Below are the code and all the weights of a small trained network. Each question names an input and a class and asks about switching units off, where a switched-off unit gives its printed mean instead of its output.

import numpy as np


def w(rows, s, z=0):
    codes = np.array(rows[::2]) - 128.0
    scale = np.full(codes.shape[1], s)
    scale[-1] = z or s
    return codes * scale


def norm(h):
    return h / np.sqrt((h * h).mean(-1, keepdims=True) + 1e-5)


def f(y):
    return y / 2 * (1 + np.tanh(0.7978845608 * (y + 0.044715 * y**3)))


def log_softmax(a):
    a = a - a.max(-1, keepdims=True)
    return a - np.log(np.exp(a).sum(-1, keepdims=True))


def net(x, mask):
    res = np.array(x, float).reshape(1, 7) / 4 @ E
    u = 0
    for l in range(4):
        y = f(norm(res) @ A[l][:, :-1].T + A[l][:, -1])
        res = res + np.where(mask[u : u + 10], y, B[l][:, -1]) @ B[l][:, :-1]
        u += 10
    return log_softmax(norm(res)[-1] @ U[:, :-1].T + U[:, -1])


A, B = {}, {}
E = w([
[174,143,101,155,111,115,109],'x0',
[119,128,135,125,133,135,129],'x1',
[101,154,88,112,73,185,109],'x2',
[48,230,113,152,72,31,186],'x3',
[128,127,127,129,129,126,129],'x4',
[141,214,194,37,147,110,27],'x5',
[181,136,254,139,42,159,210],'x6',
],0.0059)
A[0] = w([
[102,131,101,144,129,176,110,2],'0.n1',
[100,184,99,143,66,251,105,91],'0.n2',
[59,165,57,88,13,200,108,95],'0.n3',
[174,80,180,108,132,185,47,5],'0.n4',
[178,113,109,163,70,152,214,236],'0.n5',
[60,235,122,142,107,14,149,76],'0.n6',
[176,168,193,77,123,148,125,94],'0.n7',
[34,95,97,95,189,101,138,137],'0.n8',
[108,113,71,55,10,236,71,179],'0.n9',
[180,70,202,148,220,1,137,123],'0.n10',
],0.0067,0.0047)
B[0] = w([
[113,68,78,114,81,92,93,108],'0.n1',
[136,114,176,157,149,21,106,158],'0.n2',
[131,124,196,182,213,72,166,178],'0.n3',
[176,56,115,111,101,71,168,154],'0.n4',
[110,136,140,168,120,195,220,254],'0.n5',
[177,122,115,106,100,66,219,209],'0.n6',
[164,125,186,187,64,111,107,155],'0.n7',
[124,178,167,157,94,199,136,164],'0.n8',
[196,99,179,214,254,25,173,216],'0.n9',
[122,100,202,234,248,35,160,172],'0.n10',
],0.0073,0.0061)
A[1] = w([
[77,129,50,86,220,96,113,222],'1.n1',
[164,145,208,157,68,93,155,162],'1.n2',
[215,140,177,85,174,11,144,59],'1.n3',
[207,48,209,114,192,182,88,182],'1.n4',
[81,110,26,115,122,37,96,251],'1.n5',
[184,179,212,70,122,139,91,187],'1.n6',
[178,208,149,24,112,153,48,58],'1.n7',
[254,150,113,194,199,89,181,167],'1.n8',
[147,156,167,91,166,73,124,4],'1.n9',
[195,60,131,77,134,187,115,3],'1.n10',
],0.0078,0.0028)
B[1] = w([
[149,109,254,121,97,164,89,160],'1.n1',
[147,145,183,90,132,187,73,196],'1.n2',
[69,132,64,188,131,140,83,194],'1.n3',
[164,224,61,121,111,92,197,205],'1.n4',
[208,137,212,103,79,174,126,150],'1.n5',
[78,43,92,145,77,127,64,154],'1.n6',
[70,79,24,137,60,126,69,133],'1.n7',
[43,128,131,104,184,158,144,250],'1.n8',
[86,105,90,174,96,123,101,140],'1.n9',
[173,131,116,85,123,79,196,133],'1.n10',
],0.0099,0.011)
A[2] = w([
[151,124,103,113,205,137,72,146],'2.n1',
[209,3,92,131,206,102,113,160],'2.n2',
[76,8,50,156,99,158,162,4],'2.n3',
[178,166,102,91,129,43,170,76],'2.n4',
[122,112,115,101,163,194,167,123],'2.n5',
[169,49,179,206,102,134,178,63],'2.n6',
[59,191,127,93,121,212,128,228],'2.n7',
[2,205,163,75,98,107,133,87],'2.n8',
[221,27,91,146,148,90,134,74],'2.n9',
[149,147,196,40,132,210,146,173],'2.n10',
],0.0081,0.003)
B[2] = w([
[128,124,171,107,73,162,204,167],'2.n1',
[114,145,215,119,69,70,195,165],'2.n2',
[144,87,76,197,27,168,72,133],'2.n3',
[142,255,73,120,189,79,229,138],'2.n4',
[93,168,82,167,91,130,127,201],'2.n5',
[190,65,193,149,97,84,144,202],'2.n6',
[190,131,91,92,197,195,159,255],'2.n7',
[175,72,80,79,108,94,218,228],'2.n8',
[154,153,143,96,69,45,215,123],'2.n9',
[128,149,110,114,105,192,74,226],'2.n10',
],0.0086,0.0044)
A[3] = w([
[192,89,52,116,139,201,120,142],'3.n1',
[171,43,115,183,124,179,195,98],'3.n2',
[118,118,178,159,206,41,96,66],'3.n3',
[72,120,96,84,151,254,163,175],'3.n4',
[148,33,203,143,161,112,146,2],'3.n5',
[151,126,142,195,62,170,212,127],'3.n6',
[108,46,172,144,179,80,149,34],'3.n7',
[100,108,66,207,127,164,125,134],'3.n8',
[176,161,89,44,93,100,212,76],'3.n9',
[220,65,232,93,125,189,78,88],'3.n10',
],0.0082,0.0078)
B[3] = w([
[59,225,105,78,162,146,180,157],'3.n1',
[105,89,85,143,89,37,50,205],'3.n2',
[109,98,174,193,149,134,199,148],'3.n3',
[76,195,73,90,170,174,43,254],'3.n4',
[159,120,203,116,171,127,95,118],'3.n5',
[161,106,177,60,134,76,1,249],'3.n6',
[124,206,114,176,172,176,116,132],'3.n7',
[145,148,32,100,111,95,87,165],'3.n8',
[177,162,49,130,197,84,190,177],'3.n9',
[83,165,185,37,73,230,179,170],'3.n10',
],0.008,0.0071)
U = w([
[200,160,123,79,106,31,233,76],'0',
[182,142,245,89,101,213,82,30],'1',
[78,74,210,213,190,62,124,3],'2',
[107,42,56,164,65,80,34,27],'3',
[117,150,97,135,167,152,123,244],'4',
[112,158,86,120,160,151,123,211],'5',
[115,150,100,131,163,144,125,193],'6',
],0.012,0.0052)

Each question gives the input, the list of numbers given to net, and the class t.
The units are the neurons (one row each of A and B). Each row of codes is followed by its name. A weight is (code - 128) times the scale printed after its matrix; where a second scale follows, it is the last column's (A, B and U).
mask holds one flag per neuron, layer by layer. A switched-off neuron (its flag False) gives its mean, the last column of its row in B, instead of its output. The means were averaged over made-up inputs and are rounded, as every weight is.
A unit's drop is (log p(t) with every unit on - log p(t) with that unit switched off) / (log p(t) with every unit on - log p(t) with every unit switched off).
The circuit of an input: a set's keep is (log p(t) with only the set's units on - log p(t) with every unit switched off) / (log p(t) with every unit on - log p(t) with every unit switched off). Starting from the 12 units with the biggest drops (on a tie, the unit counted first), units are removed one at a time, each time the one whose removal leaves the highest keep (on an exact tie, the one counted first), for as long as the keep stays at least 0.8.
units of the circuit, in order: the units of the circuit, biggest drop first
most important unit: the unit with the biggest drop
k most important neurons: the k neurons with the biggest drops, biggest first
top k neurons in layer l: the k neurons of layer l with the biggest drops, biggest first
input [-2,0,-3,-7,2,-8,7], class 3: units of the circuit, in order : [3.n2]
input [-3,-3,-5,4,1,-7,2], class 3: top 2 neurons in layer 0 : [0.n9, 0.n3]
input [6,3,7,8,1,1,2], class 0: top 2 neurons in layer 2 : [2.n8, 2.n10]
input [2,0,5,4,1,1,-3], class 2: units of the circuit, in order : [0.n3, 1.n4]
input [-4,0,8,-1,-7,8,-7], class 2: 3 most important neurons : [0.n9, 1.n2, 0.n3]
input [-2,0,-3,8,-1,1,0], class 0: 2 most important neurons : [0.n6, 2.n8]
input [5,-6,-4,7,-7,-7,-5], class 0: top 2 neurons in layer 1 : [1.n3, 1.n6]
input [8,3,-2,-7,-6,8,3], class 3: units of the circuit, in order : [1.n6, 1.n7]
input [2,-5,7,-2,-5,5,-5], class 2: top 2 neurons in layer 0 : [0.n9, 0.n5]
input [-2,4,4,0,-6,8,-3], class 3: 2 most important neurons : [1.n6, 0.n5]
input [-1,-4,-7,2,-2,-3,-2], class 2: 2 most important neurons : [0.n10, 1.n4]
input [4,-1,-6,-1,-1,-3,-5], class 2: top 2 neurons in layer 0 : [0.n10, 0.n5]
input [5,4,-8,6,2,7,7], class 2: 2 most important neurons : [0.n10, 1.n4]
input [8,7,7,7,-7,-8,-8], class 1: most important unit : 1.n5
input [-7,-3,4,0,3,-5,-7], class 1: 3 most important neurons : [1.n1, 0.n5, 1.n8]
input [-2,5,3,7,-7,-7,-1], class 0: 2 most important neurons : [1.n3, 1.n6]
input [1,7,2,3,-2,-7,-8], class 1: 3 most important neurons : [1.n5, 1.n1, 1.n8]
input [-5,2,2,-2,8,8,-8], class 1: top 2 neurons in layer 1 : [1.n1, 1.n8]
input [-3,-3,2,6,5,4,2], class 0: 2 most important neurons : [2.n8, 0.n6]
input [0,-4,8,8,6,2,5], class 0: units of the circuit, in order : [2.n8]
input [0,-5,-6,4,-1,-8,-5], class 3: top 2 neurons in layer 0 : [0.n9, 0.n8]
input [-5,4,7,-5,6,2,4], class 2: top 2 neurons in layer 0 : [0.n9, 0.n2]
input [-2,-1,2,3,-2,7,-6], class 3: 3 most important neurons : [1.n7, 0.n5, 1.n2]
input [1,0,-4,1,-6,-6,8], class 1: 2 most important neurons : [1.n3, 2.n6]
input [6,2,5,1,-6,-4,6], class 1: top 2 neurons in layer 2 : [2.n6, 2.n4]
input [1,1,-5,-7,1,-2,-8], class 1: 2 most important neurons : [1.n1, 0.n5]
input [2,-6,2,4,2,7,3], class 3: most important unit : 1.n6
input [1,6,7,-7,6,0,0], class 0: 2 most important neurons : [1.n4, 0.n4]
input [-5,5,0,-2,2,-7,0], class 3: top 3 neurons in layer 1 : [1.n8, 1.n2, 1.n4]
